Below is a small trained network, with its code and all its weights. Each question gives an input and a class and asks what happens when units are switched off, that is, made to give their printed mean instead of their output.

import numpy as np


def w(rows, s, z=0):
    codes = np.array(rows[::2]) - 128.0
    scale = np.full(codes.shape[1], s)
    scale[-1] = z or s
    return codes * scale


def f(y):
    return np.maximum(y, 0)


def log_softmax(a):
    a = a - a.max(-1, keepdims=True)
    return a - np.log(np.exp(a).sum(-1, keepdims=True))


def net(x, mask):
    res = np.array(x, float).reshape(1, 5) / 4 @ E
    y = f(res @ A[0][:, :-1].T + A[0][:, -1])
    res = res + np.where(mask, y, B[0][:, -1]) @ B[0][:, :-1]
    return log_softmax(res[-1] @ U[:, :-1].T + U[:, -1])


A, B = {}, {}
E = w([
[125,117,131,141],'x0',
[2,41,178,42],'x1',
[231,59,223,89],'x2',
[129,125,130,138],'x3',
[106,225,241,169],'x4',
],0.0098)
A[0] = w([
[117,82,51,79,97],'N1',
[60,160,140,111,112],'N2',
[175,101,240,83,169],'N3',
[53,170,8,171,162],'N4',
[59,150,137,126,104],'N5',
[67,119,90,99,179],'N6',
[161,207,150,132,81],'N7',
[171,148,139,128,111],'N8',
[143,130,183,77,32],'N9',
[13,183,149,111,135],'N10',
[240,140,110,107,112],'N11',
[87,66,148,72,4],'N12',
[187,118,97,112,127],'N13',
[58,175,89,145,75],'N14',
[89,99,62,96,20],'N15',
[141,188,110,166,27],'N16',
[111,125,165,121,101],'N17',
[189,88,74,94,159],'N18',
[66,52,165,62,129],'N19',
[161,215,92,159,180],'N20',
[164,117,95,119,145],'N21',
[123,87,61,120,138],'N22',
[178,80,130,143,140],'N23',
[119,77,56,98,117],'N24',
[118,76,99,163,158],'N25',
[160,174,97,173,117],'N26',
[165,119,108,110,102],'N27',
[155,152,164,127,200],'N28',
[142,183,113,147,51],'N29',
],0.014,0.012)
B[0] = w([
[119,171,154,167,182],'N1',
[73,98,75,101,171],'N2',
[198,192,122,162,208],'N3',
[148,231,168,156,249],'N4',
[71,79,97,112,167],'N5',
[146,102,76,105,198],'N6',
[145,173,122,143,168],'N7',
[164,71,110,133,152],'N8',
[26,140,141,105,141],'N9',
[93,24,117,133,213],'N10',
[126,90,69,106,188],'N11',
[249,167,71,171,158],'N12',
[100,109,62,96,166],'N13',
[159,99,114,136,175],'N14',
[23,128,160,98,155],'N15',
[2,169,156,79,156],'N16',
[88,50,149,133,144],'N17',
[94,50,8,96,194],'N18',
[112,229,187,134,210],'N19',
[157,170,116,140,225],'N20',
[103,79,108,114,164],'N21',
[187,236,219,126,183],'N22',
[110,124,111,79,166],'N23',
[155,177,195,162,185],'N24',
[159,113,110,115,168],'N25',
[137,202,151,122,185],'N26',
[129,126,102,90,144],'N27',
[73,115,147,125,187],'N28',
[75,112,186,93,151],'N29',
],0.0092,0.018)
U = w([
[244,225,92,177,253],'0',
[103,229,173,153,81],'1',
[100,54,20,139,171],'2',
],0.011,0.00071)

Each question gives the input, the list of numbers given to net, and the class t.
The units are the neurons (one row each of A and B). Each row of codes is followed by its name. A weight is (code - 128) times the scale printed after its matrix; where a second scale follows, it is the last column's (A, B and U).
mask holds one flag per neuron, in row order. A switched-off neuron (its flag False) gives its mean, the last column of its row in B, instead of its output. The means were averaged over made-up inputs and are rounded, as every weight is.
A unit's drop is (log p(t) with every unit on - log p(t) with that unit switched off) / (log p(t) with every unit on - log p(t) with every unit switched off).
unit that matters most: the unit with the biggest drop
top k neurons: the k neurons with the biggest drops, biggest first
drop when u is switched off: that unit's drop, to one decimal
input [-5,8,8,-3,-6], class 0: unit that matters most -> N12
input [2,-6,-2,-8,2], class 1: top 3 neurons -> [N16, N3, N29]
input [8,-8,-2,-2,1], class 1: top 4 neurons -> [N16, N29, N3, N12]
input [4,5,-1,7,-5], class 1: top 3 neurons -> [N15, N19, N3]
input [-3,7,-1,8,-6], class 1: top 2 neurons -> [N15, N19]
input [-6,5,6,5,-4], class 0: top 2 neurons -> [N12, N3]
input [-2,0,5,-5,-8], class 2: top 2 neurons -> [N18, N4]
input [5,6,-2,5,-6], class 1: top 2 neurons -> [N15, N19]
input [3,-8,4,3,0], class 2: top 2 neurons -> [N4, N11]
input [5,8,2,-1,-3], class 0: drop when N3 is switched off -> 0.2
input [1,8,7,-5,-2], class 0: drop when N12 is switched off -> 1.2
input [4,4,-4,4,-7], class 1: drop when N15 is switched off -> 0.7
